Below are the code and all the weights of a small trained network. Each question names an input and a class and asks about switching units off, where a switched-off unit gives its printed mean instead of its output.

import numpy as np


def w(rows, s, z=0):
    codes = np.array(rows[::2]) - 128.0
    scale = np.full(codes.shape[1], s)
    scale[-1] = z or s
    return codes * scale


def norm(h):
    return h / np.sqrt((h * h).mean(-1, keepdims=True) + 1e-5)


def f(y):
    return y / 2 * (1 + np.tanh(0.7978845608 * (y + 0.044715 * y**3)))


def log_softmax(a):
    a = a - a.max(-1, keepdims=True)
    return a - np.log(np.exp(a).sum(-1, keepdims=True))


def net(x, mask):
    res = np.array(x, float).reshape(1, 3) / 4 @ E
    u = 0
    for l in range(3):
        y = f(norm(res) @ A[l][:, :-1].T + A[l][:, -1])
        res = res + np.where(mask[u : u + 12], y, B[l][:, -1]) @ B[l][:, :-1]
        u += 12
    return log_softmax(norm(res)[-1] @ U[:, :-1].T + U[:, -1])


A, B = {}, {}
E = w([
[131,224,223,149],'x0',
[33,64,189,70],'x1',
[197,3,231,190],'x2',
],0.0022)
A[0] = w([
[131,65,70,45,30],'L0N0',
[108,204,160,202,157],'L0N1',
[193,148,116,90,31],'L0N2',
[123,173,102,127,166],'L0N3',
[34,124,53,130,167],'L0N4',
[254,187,75,137,79],'L0N5',
[141,132,106,93,63],'L0N6',
[59,169,110,66,193],'L0N7',
[135,144,58,86,77],'L0N8',
[72,88,164,92,254],'L0N9',
[144,74,149,132,179],'L0N10',
[157,92,94,86,109],'L0N11',
],0.0044,0.0014)
B[0] = w([
[73,87,85,143,169],'L0N0',
[153,121,164,126,175],'L0N1',
[46,126,169,125,93],'L0N2',
[171,64,139,157,168],'L0N3',
[153,102,123,146,241],'L0N4',
[79,83,135,252,182],'L0N5',
[72,108,89,177,109],'L0N6',
[175,100,183,174,252],'L0N7',
[140,114,122,130,158],'L0N8',
[165,154,109,209,253],'L0N9',
[182,126,93,112,185],'L0N10',
[124,96,52,96,145],'L0N11',
],0.0033,0.0015)
A[1] = w([
[160,150,107,147,58],'L1N0',
[144,97,98,112,159],'L1N1',
[145,196,170,187,148],'L1N2',
[27,93,177,72,101],'L1N3',
[93,83,68,142,67],'L1N4',
[163,123,106,121,66],'L1N5',
[153,118,72,130,50],'L1N6',
[2,74,196,50,131],'L1N7',
[84,127,221,103,101],'L1N8',
[84,178,83,109,168],'L1N9',
[37,191,86,128,168],'L1N10',
[214,113,139,166,254],'L1N11',
],0.006,0.0016)
B[1] = w([
[128,105,137,176,123],'L1N0',
[112,157,101,91,167],'L1N1',
[66,81,88,124,210],'L1N2',
[168,149,89,228,148],'L1N3',
[81,164,111,108,184],'L1N4',
[96,157,135,150,122],'L1N5',
[50,109,160,173,143],'L1N6',
[197,158,82,254,183],'L1N7',
[111,123,74,125,160],'L1N8',
[230,79,155,70,155],'L1N9',
[232,68,192,140,173],'L1N10',
[130,144,75,103,251],'L1N11',
],0.0043,0.0026)
A[2] = w([
[133,201,174,193,199],'L2N0',
[97,158,117,169,82],'L2N1',
[188,83,143,102,193],'L2N2',
[156,162,118,56,128],'L2N3',
[102,95,132,103,123],'L2N4',
[155,140,74,102,229],'L2N5',
[193,82,210,75,115],'L2N6',
[71,192,254,117,4],'L2N7',
[136,117,125,194,115],'L2N8',
[162,210,132,147,184],'L2N9',
[92,173,75,138,166],'L2N10',
[93,69,143,153,186],'L2N11',
],0.0066,0.0017)
B[2] = w([
[103,89,53,106,241],'L2N0',
[224,91,116,121,138],'L2N1',
[133,208,179,13,220],'L2N2',
[144,149,192,186,132],'L2N3',
[110,208,134,171,133],'L2N4',
[103,116,168,114,251],'L2N5',
[198,124,119,74,182],'L2N6',
[9,122,11,74,169],'L2N7',
[164,114,165,174,204],'L2N8',
[89,93,144,111,194],'L2N9',
[159,121,246,150,200],'L2N10',
[97,254,133,38,194],'L2N11',
],0.0041,0.002)
U = w([
[183,71,100,251,175],'0',
[30,97,25,65,153],'1',
[230,148,182,27,167],'2',
[83,185,244,169,109],'3',
[132,167,139,138,2],'4',
],0.012,0.008)

Each question gives the input, the list of numbers given to net, and the class t.
The units are the neurons (one row each of A and B). Each row of codes is followed by its name. A weight is (code - 128) times the scale printed after its matrix; where a second scale follows, it is the last column's (A, B and U).
mask holds one flag per neuron, layer by layer. A switched-off neuron (its flag False) gives its mean, the last column of its row in B, instead of its output. The means were averaged over made-up inputs and are rounded, as every weight is.
A unit's drop is (log p(t) with every unit on - log p(t) with that unit switched off) / (log p(t) with every unit on - log p(t) with every unit switched off).
The circuit of an input: a set's keep is (log p(t) with only the set's units on - log p(t) with every unit switched off) / (log p(t) with every unit on - log p(t) with every unit switched off). Starting from the 12 units with the biggest drops (on a tie, the unit counted first), units are removed one at a time, each time the one whose removal leaves the highest keep (on an exact tie, the one counted first), for as long as the keep stays at least 0.8.
circuit, biggest first: the units of the circuit, biggest drop first
unit that matters most: the unit with the biggest drop
k most important neurons: the k neurons with the biggest drops, biggest first
k most important neurons of layer l: the k neurons of layer l with the biggest drops, biggest first
drop of u: that unit's drop, to one decimal
input [2,8,4], class 0: circuit, biggest first : L1N7
input [-4,7,-6], class 0: circuit, biggest first : L1N7, L1N3
input [8,6,7], class 1: 2 most important neurons : L2N7, L1N10
input [3,-5,-8], class 2: circuit, biggest first : L1N9, L1N10
input [5,8,7], class 0: 2 most important neurons of layer 1 : L1N7, L1N3
input [-3,-7,-8], class 2: circuit, biggest first : L1N9, L1N10
input [5,4,1], class 1: 3 most important neurons of layer 0 : L0N0, L0N9, L0N11
input [5,4,7], class 2: 2 most important neurons : L1N4, L1N6
input [8,3,-7], class 1: 2 most important neurons : L2N7, L0N7
input [-1,-7,8], class 2: circuit, biggest first : L1N7, L2N2
input [-4,-7,-7], class 0: 3 most important neurons : L0N5, L2N11, L1N6
input [0,2,3], class 3: 2 most important neurons : L1N10, L1N9
input [-6,1,-7], class 2: 3 most important neurons : L1N9, L1N10, L1N2
input [3,5,-6], class 2: circuit, biggest first : L1N10
input [-3,4,-1], class 0: 4 most important neurons : L2N2, L1N7, L0N0, L1N3
input [3,-2,-1], class 3: 3 most important neurons of layer 1 : L1N2, L1N7, L1N11
input [4,1,-6], class 2: 2 most important neurons : L1N9, L1N10
input [-6,-8,-5], class 0: 2 most important neurons : L0N5, L2N10
input [4,5,0], class 0: 2 most important neurons : L1N7, L1N8
input [0,3,-4], class 2: unit that matters most : L0N9
input [-7,-6,7], class 1: 2 most important neurons : L1N7, L1N10
input [2,-3,-2], class 3: 3 most important neurons : L1N2, L1N7, L0N9
input [8,0,-6], class 1: 2 most important neurons : L2N7, L1N2
input [6,1,6], class 1: 2 most important neurons of layer 1 : L1N10, L1N9
input [-4,5,1], class 0: drop of L1N7 : 1.2
input [-4,5,2], class 0: drop of L1N7 : 2.2
input [-5,4,7], class 2: unit that matters most : L1N2
